In the rows, 128 means zero.
Each row of numbers belongs to one of the nodes below and depends on some of the facts about them. Some rows are named. Which node is each other row?

Some nodes and their rows:
[114 137 135 117 118 110 112 115 127 121 152 157 117 145 131 124 113 142
 129 117 148 115 137 124 119 119 110]: tuklun
[109 150 133 136 119 108 109 117 147 119 100 173 146 169 132 121 117 149
 120 113 122 120 119 135 118 121 109]: gredi
[119 124 138 112 117 110 142 110 121 119 126 125 128 134 134 127 116 155
 120 120 112 160 119 123 142 120 116]: laplo
[114 124 142 145 117 110 121 110 133 139 124 124 110 132 132 144 150 168
 121 123 104 132 122 123 135 120 171]: kabri
[145 122 138 110 117 110 146 115 119 136 118 132 100 133 133 146 114 141
 151 156 168 106 138 121 119 115 156]: lufi
[119 125 137 113 117 111 138 115 130 119 125 138 116 136 132 144 111 145
 119 119 132 153 120 126 134 119 113]: leflik
[121 127 137 112 117 110 137 117 130 119 126 135 115 135 132 146 112 148
 118 120 133 153 120 127 135 119 114]: rimar
[152 122 139 111 117 114 127 110 119 134 159 122 101 129 134 153 132 143
 135 149 138 110 161 120 128 118 154]: gresuk
[114 124 139 115 117 110 158 110 129 119  92 125 148 134 133 141 115 179
 114 120 103 193 115 123 147 123 133]: tramel
[117 142 136 114 119 115 113 130 154 119 113 132 120 135 132 123 113 141
 124 117 151 115 149 124 119 117 111]: mabri
[144 124 145 108 117 111 141 110 119 119 184 124 103 130 143 139 114 142
 133 142 163 130 160 120 141 118 115]: tero
[147 125 137 109 117 119 138 115 120 122 181 127 101 132 133 156 111 141
 131 134 181 123 165 121 134 117 114]: nusir
[122 123 138 144 117 110 145 110 130 131  69 123 136 134 132 156 144 184
 115 121 101 160 116 124 135 123 182]: briklon
[151 150 138 117 126 132 107 133 128 128 165 125 102 161 133 121 113 174
 130 138 118 136 116 124 117 118 108]: lanel
[116 124 139 111 117 109 146 110 122 119 117 126 129 134 136 126 115 155
 124 120 114 152 119 122 141 119 119]: zotrun
[131 133 136 153 119 111 110 110 121 138  81 129 102 134 130 124 126 142
 136 117 110 106 133 130 118 118 114]: ditral
[117 125 138 112 117 110 141 110 122 119 124 125 128 134 134 125 116 155
 119 120 112 160 120 123 143 120 117]: dati
[119 122 136 135 117 109 113 114 122 127 117 124 124 132 133 147 142 161
 117 126 102 141 120 123 126 122 148]: skaso

Some facts about the nodes:
κ: points at; η: belongs to class; σ: refers to
beplur κ drono; bivelos κ lufi; briklon κ brutri; brutri κ tuflam; dafa κ visos
dazir κ stegrim; ditral κ stedel; dizi κ kemom; dobelen κ fletripus; doni κ skurer
drono κ tuklis; drotrel κ grebrun; drutum κ gatriflik; dutrun κ budam; fibren κ bivelos
fletripus κ katri; foplatos κ gaplak; funos κ zugran; grebrun κ klinu; gresuk κ movos
gruvi κ klusi; gugra κ trodur; kabri κ rigrik; kason κ stigru; kegruk κ modrer
klapla κ kleplu; kleplu κ beplur; klinu κ doni; klusi κ lefiga; lamugrom κ trofus
lufi κ tribres; mebezir κ dobelen; mitom κ kegruk; modrer κ vukir; nalago κ statres
nibun κ plero; pibras κ kabri; plifler κ mitom; plovus κ skora; plusem κ sufli
rigrik κ klapla; skaso κ dazir; skulen κ foplatos; skurer κ drutum; statres κ fibren
stedel κ reskas; stegrim κ lamugrom; stigru κ dizi; stokli κ plusem; sturok κ drotrel
sufli κ nalago; tedrol κ zevanom; tepun κ gresuk; tribres κ zotrun; trodur κ kezo
trofus κ zogrek; tuflam κ vabrivon; tuklis κ dafa; vadral κ mebezir; visos κ dutrun
vukir κ funos; zogrek κ pliros; beplur η a; bivelos η b; briklon η c
brinepu η b; brubroka η e; brutri η b; budam η c; bugal η d
dafa η a; dati η b; dazir η c; ditral η d; dizi η d
dobelen η c; doni η b; dririlil η a; drono η b; drople η b
drorus η c; drotrel η d; drutum η d; dutrun η a; faskudes η c
fibren η a; fletripus η c; foplatos η b; funos η a; gaplak η d
gatriflik η a; goplu η d; grafus η f; grazuk η b; grebrun η d
gredi η f; gresuk η a; gribrel η f; grikik η d; gruvi η e
gugra η a; kabri η b; kason η b; katri η b; kegruk η f
kemom η a; kezo η b; kladrin η e; klapla η a; kleplu η a
klinu η a; kloska η b; klusi η a; lamugrom η d; lanel η e
laplo η b; lefiga η c; leflik η b; librus η f; lufi η a
mabem η d; mabri η d; maniflu η d; mebezir η e; mebrur η e
mitom η e; modrer η b; mome η c; movos η c; nalago η b
nester η c; nibun η b; niskor η f; nusir η a; nutrim η c
pibras η c; plase η c; plero η a; pletre η d; plidil η e
plifler η a; pliros η c; plovus η c; plusem η c; plustur η a
ponum η c; rerok η d; reskas η e; rigrik η d; rimar η b
ruflari η c; segisa η a; skaso η b; skobrur η f; skora η d
skovun η e; skulen η b; skurer η f; stagrudrok η b; statres η b
stedel η a; stegrim η f; stesupar η d; stigru η d; stokli η f
sturok η b; sudubren η b; sufli η f; supli η d; tedrol η b
tepun η f; tero η a; tramel η c; tranu η e; travas η f
tribres η c; trodur η d; trofus η c; truklefen η c; tuflam η e
tuklis η a; tuklun η d; tuplakom η b; tusum η f; vabi η a
vabrivon η a; vadral η b; vegise η a; visos η d; vokem η e
vufu η b; vukir η e; zaklok η c; zeplem η b; zevanom η a
zogrek η e; zoklu η f; zotrun η b; zudak η a; zuflivuk η b
zugran η f; zunasto η d; zurel η d; bivelos σ gugra; brinepu σ mabem
brubroka σ stedel; brutri σ mebrur; bugal σ niskor; dafa σ dririlil; ditral σ drorus
drono σ drutum; dutrun σ vadral; faskudes σ vufu; fibren σ faskudes; fletripus σ stegrim
foplatos σ katri; gaplak σ zevanom; grafus σ brubroka; grebrun σ vabi; gredi σ grazuk
gribrel σ vegise; grikik σ stagrudrok; gugra σ reskas; kason σ skovun; katri σ truklefen
kladrin σ zogrek; klapla σ tuklun; kloska σ kason; klusi σ brutri; lanel σ tusum
lefiga σ dutrun; leflik σ plifler; lufi σ ruflari; mabri σ vokem; maniflu σ rigrik
mebezir σ gaplak; nalago σ kloska; nester σ sufli; niskor σ tedrol; nusir σ tero
nutrim σ nalago; plero σ zurel; plidil σ fletripus; plifler σ segisa; rerok σ goplu
reskas σ sudubren; rigrik σ drono; rimar σ brinepu; segisa σ zunasto; skobrur σ stigru
skovun σ skulen; skurer σ zugran; stagrudrok σ sturok; stedel σ zuflivuk; stesupar σ librus
stigru σ gribrel; stokli σ trofus; sturok σ nester; sudubren σ plovus; sufli σ lanel
supli σ dazir; tranu σ dati; tribres σ ponum; trofus σ plase; truklefen σ vukir
tuflam σ klapla; tuklis σ lamugrom; tuklun σ gredi; tuplakom σ zudak; vabi σ mabri
vabrivon σ bugal; vadral σ dafa; vegise σ skaso; vufu σ ditral; vukir σ grebrun
zogrek σ lufi; zoklu σ drople; zudak σ plero; zugran σ plusem; zunasto σ zaklok

Rows to name:
No name comes twice in this set of rows, the named rows included.
[115 123 139 117 117 109 139 111 123 119  85 125 145 133 133 144 115 174
 113 120 101 194 116 126 146 128 114]	pliros
[110 129 142 158 121 109 109 113 143 144 165 126 105 133 132 123 162 158
 128 120 110 109 154 122 120 119 131]	visos
[117 122 138 138 117 110 159 110 125 131  65 124 137 136 133 141 143 184
 126 131 101 138 113 123 130 119 194]	plusem
[122 128 137 111 117 118 151 127 152 119  90 128 123 133 132 140 111 143
 116 118 139 153 125 131 133 118 114]	katri
[111 135 138 159 118 110 109 121 153 147 167 143 103 137 130 125 124 147
 126 119 129 109 157 124 118 118 116]	rigrik

The same nodes again, as new rows of numbers:
Some rows with their names:
[121 107 147 169 166 169 142  91 122 116 112 104 155 122 120 156 147 111
 130 125 107 122 143 126 111 148 139 159 152  97 109 141 107 152  95 145
 115 124  88]: stedel
[131 105 138 130 124 137 136 119 123 126 136 125 126 112 121 142 123 123
 115 111 112 122 135 123 128 135 127 113 133 132 133 126 105 124 113 136
 120 139 113]: mome
[115 137 108  85 126 123 101 147 127 128 161 143 117 177 115 101 145 104
 133 124 156 132 113 100 138 141 114 124  93 122 131 149 166 108 161 123
 124 118 166]: lamugrom
[139 146 113 127 106  99 133 147 144 122 125 122 108 114 126 104 116 164
 134 149 133 131 126 146 135 114 117 107 133 137 136 108 109 132 136 119
 153 133 127]: kladrin
[ 89 167  33 140 113 142 115 115 134 103 118 170 196 184 188  77 183 122
 143 174 191  74 163 122 101 145 116  70 168  28  66  63 113 206 139 136
 162 141 138]: sufli
[121 103 133 130 123 144 139 115 127 132 133 123 136 119 124 141 120 133
 112 104 113 125 143 111 134 149 118 105 137 122 143 128  97 127 109 121
 132 139 121]: trofus
[135 142  97 101 126 107 110 149 141 127 155 128 105 159 102 100 143 126
 133 146 151 139 113 115 136 133 111 124  97 127 139 136 153 109 155 124
 141 121 156]: pletre
[108 136 115 117 109 122 127 138 129 138 124 138 136 141 141 110 112 155
 126 117 143 136 136 116 139 144 114  97 128 124 150 126 125 126 130  92
 154 130 149]: zogrek
[140 115 137 185 167 154 151  92 140 112 107  88 142 105 109 150 147 137
 129 148 100 130 144 134 113 142 132 156 163 100 115 126  87 157  95 150
 130 126  81]: nusir
[100 178 125 159 146 143 119 135 113 104 118 124 141 171 146  90 141 146
 153 171 172 149 135 148  99 144 143 139 148  98  73 136 170 155 131 109
 134 126 114]: travas
[104  99 158 156 170 182 132  90 104 120 119 121 167 136 130 162 149  85
 130 107 114 116 143 117 108 153 146 161 145  96 103 156 129 146  95 139
 100 123  94]: dririlil
[100 113 141 101  85  94 133 148 129 133 116 144 113 104 141 123 119 107
 126 105 121  87 120 146 161  76 120 118 106 163 134  87 107 118 160 163
 134 111 135]: kason
[ 71 148 117 124 131 121 131 116 113 115 128 120 160 100  51  83 154 162
 120 145 170 138 130  84 184 154  74  92  39 139 144 102 189  99 199 124
 156 121 173]: drotrel
[153 149  84 113 126  95 117 150 158 122 147 114  94 145  91  94 141 151
 135 166 143 142 112 124 139 128 104 122 104 129 149 124 133 116 154 128
 155 123 147]: rerok
[115 138 203  70  77 140 138 169 151 112 116  90 138 120 143 101  53 165
 143  65  92 177  91  63 181 144  71 164 153 175 151 198  61 113 148  89
 105  76 148]: zotrun
[116 126 121  76  74 123 125 121 146 138 113 144 135 123 169 123 112 142
 119  90 114  97 127 103 160 101  91  90 139 122 147  98  72 147 170 146
 131 128 180]: statres
[135 144  96 101 127 108 109 148 143 127 155 128 105 163 104  98 142 127
 134 145 151 137 114 112 138 135 110 124 100 126 141 139 151 110 155 123
 140 121 158]: dizi
[205 176  96 126  96 119 103 115 115 171  97 119  98 132 174 184  74 213
  73 132  55 172 145  94 111 113  81 161 156 216 104  27 159  79 163 184
 132 154 194]: foplatos

Rows to name:
No name comes twice in this set of rows, the named rows included.
[150  78 131 209 210 139 150 113 104 144 103 119 130  96  98 185 143  89
 130 157 114 135 140 173  90 140 204 177 109 141 136 125 172 116  45 113
 135 132  56]	beplur
[ 86 173 142 137 143 159 105 136  96  96 127 139 148 185 159  90 147 114
 158 155 177 138 130 143  96 137 147 143 144  98  50 148 181 155 142 124
 105 123 120]	stegrim
[141 193 143 152 120 148 151 104 151 160 151 112 139 130  88 119 140 185
  65 162 160 218 120  69 165 152 107  90  87 153 117  86 231  70 223 170
  98 143 232]	grebrun
[122 126 157 165 143 177 152  92 155  88 104  64 151 121 116 123 137 153
 134 134  92 139 136 101 133 152  95 154 184  87  98 137  43 174 120 163
 118 109  91]	fibren
[ 86 104 169  80 115  99 108 115 109 138 101 125  64 122 119 132 106 146
 151  78 111  91 122 179 155  76 120 113  99 138 191 161 101 137 155 106
 155 133 148]	stagrudrok
[135  27 114 208 228 175 157 129 115 141  60 104 104 119 110 173 127  78
 139 177 112 148 129 154  99 152 235 155  80 150 133  66 153 132  33 103
 150 123  67]	klapla
[117  91 129 121 125 130 133 126 120 115 135 129 132 105 114 130 128 113
 133 108 116 100 135 131 132 133 123 112 124 124 140 135  86 134 102 122
 134 132  96]	nester
[130 109 161 157 158 164 135  96 119  84 114 100 135  99 114 142 163  89
 139 149 107  99 128 146 113 106 142 161 145 111  61 117  99 162 127 204
  80 126  76]	plifler
[108  93 154 109 127 152 123 116  97 115 141 145 134 111 124 143 135  85
 121 101 122  99 130 125 129 122 139 112 109 137 107 125 127 125 128 153
  92 141 117]	plovus
[155 185 103 145 132 129 109 156 157 100 131 110  93 209 181  85 130 151
 166 185 147 153 124 166  74 127 145 155 209  80  70 146 102 181 108 122
 133 124 104]	skurer
[121 102 157 104 118 150 122 122 108 113 150 137 126 121 133 141 131  86
 122 100 115 107 125 123 125 119 134 122 130 135  98 135 113 126 129 161
  84 138 116]	dazir
[103 112 154 175 164 176 150  79 118 111 105  97 170 110 107 149 149 126
 123 126 112 125 148 110 126 155 123 145 144  97 106 131 110 151 113 150
 117 125  98]	klinu
[157 176 197 144  96 157 173 126 173 182 171 147 128 140 168 141 116 130
  68 131 168 216 104 113 139 122 187  75 150 134 114 131 200  94 178 152
  46 149 213]	vokem
[162 116  81  50  90 125 105  92 139 133  99 174 149  84 169 137 125 151
 133 108 118  72 124 105 143  99 101  60 128  91 162 102  73 184 169 122
 124 174 201]	nalago
[119 110 158  63  91 116 108 140 105 117 123 163 119  94 153 132 122  78
 136  99 121  79 102 140 149  63 133 124  98 166 105 110 126 127 178 175
  80 127 149]	skaso

The same nodes again, as new rows of numbers:
Named rows:
[141 133 136 140 142 129 124 128 132 122 135  96 124 109 125  99 137 124
 124 130 142 127 130 125 154 107 132 130 136 110 133 130 141 139 117 153
 140 130 109 107 130 112 120 141 136 141 114 109 101 130 124]: stesupar
[144 111 125 105 117 125 142 129 123 129 155  81 132 152 131 150 114 125
 112 129 163 118 155 140 120 119 134 121 138 117 117 113 104 123 121 103
  91 152 113 139 128 147 141 143 117 146 111 140 132 120 114]: dobelen
[121 139 131 123 128 127 123 153 124 120 128 141 144 152 134 116 121 108
 114 139 140 119 101 140 103 106 119 143 129 105 110 104  77 105 120 128
  87 148 137 116 117 152 124 101 120 116 115 162 158 126 127]: plero
[150 141 110 140 127 136 122 136 126 139 141 141 129 122 104 127 149 137
 113 110 104 123 129 128 130 134 125 122 138 131 131 114  88 116 134 133
 106 107 133 125 151 121 122 135 177 110 127 125 127 124 106]: stagrudrok
[ 93 141 125 141 149 148 110 103 138 126  93 213 166 104 134 131 130 132
 183 138  91 161 137 108 131 137 132 143  93 158 138 153 212 135 163 188
 170  88 154 131 134 109 133 108 157  79 139 123 122 139 185]: gribrel
[150 114 115  79 121 156 122 139 112 122 180  81 131 139 117 138 123 108
 126 122 140 119 130 121 131 122 122 122 139 102 115 117 127 116 100 117
  73 142 101 139 123 120 184 156 131 173 123 142 134 102 138]: lefiga
[143 108 151  92 117 101 179 112 114  94 125  81  92 181 125 211 118 106
 120 120 135 135 132 145 127 118 137 119 108 121 123 137 144 154  99 119
 113 178 109 134 101 139 139 147  40 159 123 128 106 101  93]: truklefen
[117 134 127 109 117 115 127 142 127 137 136 149 120 145 120 126 124 128
 115 138 130 119 108 140 118 138 117 139 133 126 127 121 107 117 121 108
 121 140 135 146 116 140 137 124 127 138 138 147 145 128 114]: klinu
[141 133 137 141 142 130 124 128 132 121 135  94 124 109 124  99 137 123
 123 130 142 127 130 124 154 108 132 131 137 111 133 130 142 138 117 153
 140 130 109 108 131 113 120 140 137 141 114 110 101 130 125]: supli
[141 126 129 138 140 133 123 129 134 125 137  88 123 106 134 103 138 128
 121 127 132 125 136 116 144 109 136 127 134 115 128 131 142 143 124 143
 138 127 115 106 138 131 109 131 122 138 117 106 110 131 120]: zunasto
[140 134 137 155 128 126 128 129 123 123 122 126 126 122 118 122 134 129
 128 115 130 122 124 136 140 133 123 120 138 123 130 127  96 123 121 131
 124 123 125 129 127  97 127 140 160 125 130 133 121 123 129]: rimar
[141 120 124 136 138 133 123 127 136 126 135  80 121 106 141 109 137 130
 119 125 122 124 140 109 134 111 140 124 131 120 124 132 145 148 128 133
 138 126 117 103 143 145 100 121 102 137 118 101 118 132 115]: goplu
[117 134 127 111 117 118 129 143 127 137 132 148 120 148 123 126 122 126
 114 139 138 122 108 142 118 134 117 137 134 127 128 117 103 113 120 108
 118 142 136 139 117 144 135 122 124 133 134 143 143 131 117]: gresuk
[118 135 130 116 118 114 130 144 127 134 130 149 126 148 125 125 123 124
 113 140 141 120 109 145 115 129 118 139 134 123 124 115  96 114 123 113
 116 144 136 137 115 146 130 118 126 128 130 148 145 130 115]: funos
[141 127 130 137 140 131 124 128 133 123 134  88 122 107 133 105 137 126
 122 127 131 126 134 116 144 109 136 127 134 116 129 131 144 143 123 143
 141 128 113 105 136 129 110 131 119 140 116 106 110 130 120]: pletre
[114 136 127 126 130 129 120 131 131 134 121 161 131 126 126 120 129 130
 135 135 117 133 115 127 127 134 122 137 123 135 132 132 141 123 132 137
 140 121 139 131 125 129 131 120 135 120 137 129 132 133 137]: brubroka
[146 111 122 106 119 133 132 132 126 137 163  79 142 145 137 135 117 130
 112 130 168 111 163 140 121 121 130 124 146 116 111 110  91 117 126 100
  86 147 115 141 133 150 141 142 138 147 108 141 136 123 121]: nester
[113 134 133 122 112  97 142 136 135 152 122 156 116 153 124 130 117 144
 107 146 162 124 123 161 125 143 117 137 141 145 141 118  95 114 130  96
 144 144 142 148 117 146 121 133 134 127 131 133 130 147 104]: plifler

Name these rows:
No name comes twice in this set of rows, the named rows included.
[140 121 127 141 140 130 125 126 136 124 130  81 124 108 143 109 136 129
 118 126 127 124 141 112 132 106 142 125 130 119 121 130 138 146 131 136
 137 129 117 100 143 147  95 118 103 132 113 104 119 134 114]	lamugrom
[153 149 113 126 143 139 117 137 134 135 156 121 128 113  98 103 153 127
 109 128 123 129 128 124 155 106 130 135 139 115 140 115 133 126 123 170
 120 114 114 105 150 120 127 147 174 122 111 106  99 129 104]	grikik
[ 97 146 126 143 158 160 102 111 132 107  94 206 182 105 140 122 133 113
 185 135  83 157 125 101 117 115 134 148  87 136 121 144 199 131 159 205
 140  91 152 113 132 112 133  89 149  72 128 141 136 128 196]	zugran
[139 133 137 166 124 120 134 123 126 116 112 122 133 125 134 125 135 128
 121 116 134 117 134 141 127 124 131 118 136 121 120 119  79 128 133 125
 120 130 132 118 132 121 105 122 144 107 117 139 130 130 122]	statres
[ 86 123 130 153 148 153  97 101 142 131  89 183 178  90 170 110 122 141
 190 140 102 148 152 101 122 140 132 141  99 160 120 160 200 140 171 162
 175  92 158 133 134 123 118  92 144  91 140 125 138 146 206]	tusum
[113 129 120 123 127 130 120 130 133 135 121 154 128 124 135 126 130 133
 134 132 107 132 120 119 117 137 126 134 120 140 128 133 142 128 138 126
 139 120 143 129 131 145 121 109 117 118 138 125 141 134 132]	mebrur
[141 123 120 119 135 142 116 128 130 130 147  87 109  99 125 107 142 129
 127 123 113 127 128 102 151 125 133 122 134 121 133 141 169 147 116 136
 146 119 109 115 137 121 130 142 117 159 132  95 108 123 123]	dizi
[136 126 134 145 134 114 134 119 140 138 129  96 113 110 131 109 134 144
 115 133 147 125 150 129 152 123 137 125 139 132 139 135 142 147 131 130
 164 129 118 119 138 130 100 141 130 136 119  96  98 142 107]	ditral
[145 129 129 140 149 146 115 137 129 108 136  80 138 106 139  97 138 110
 124 125 125 124 124 110 133  88 137 131 129  96 114 122 130 137 118 159
 111 130 112  88 136 133 109 115 114 131 106 120 124 123 131]	gaplak
[108 136 152 127 129  97 163 115 122  96  81 163  98 154 120 174 121 107
 138 131 108 152  92 135 122 124 136 129  94 131 144 145 174 151 116 149
 159 146 131 119 100 119 122 116  52 117 139 129 117 121 116]	vukir
[ 92 143 131 149 152 141 117 102 138 122  84 213 170 111 138 132 126 131
 179 141 100 163 138 116 127 130 134 144  91 157 137 148 202 134 165 190
 168  93 157 124 133 111 124 103 152  70 131 127 121 142 181]	kegruk
[135 120 127 168 118 104 139 115 128 137  95 109 142 132 140 129 130 153
 119 122 122 122 139 143 124 148 127 113 143 166 130 110  86 136 145  98
 145 124 125 120 140 125  95 122 132 109 116 113 121 147 100]	skulen

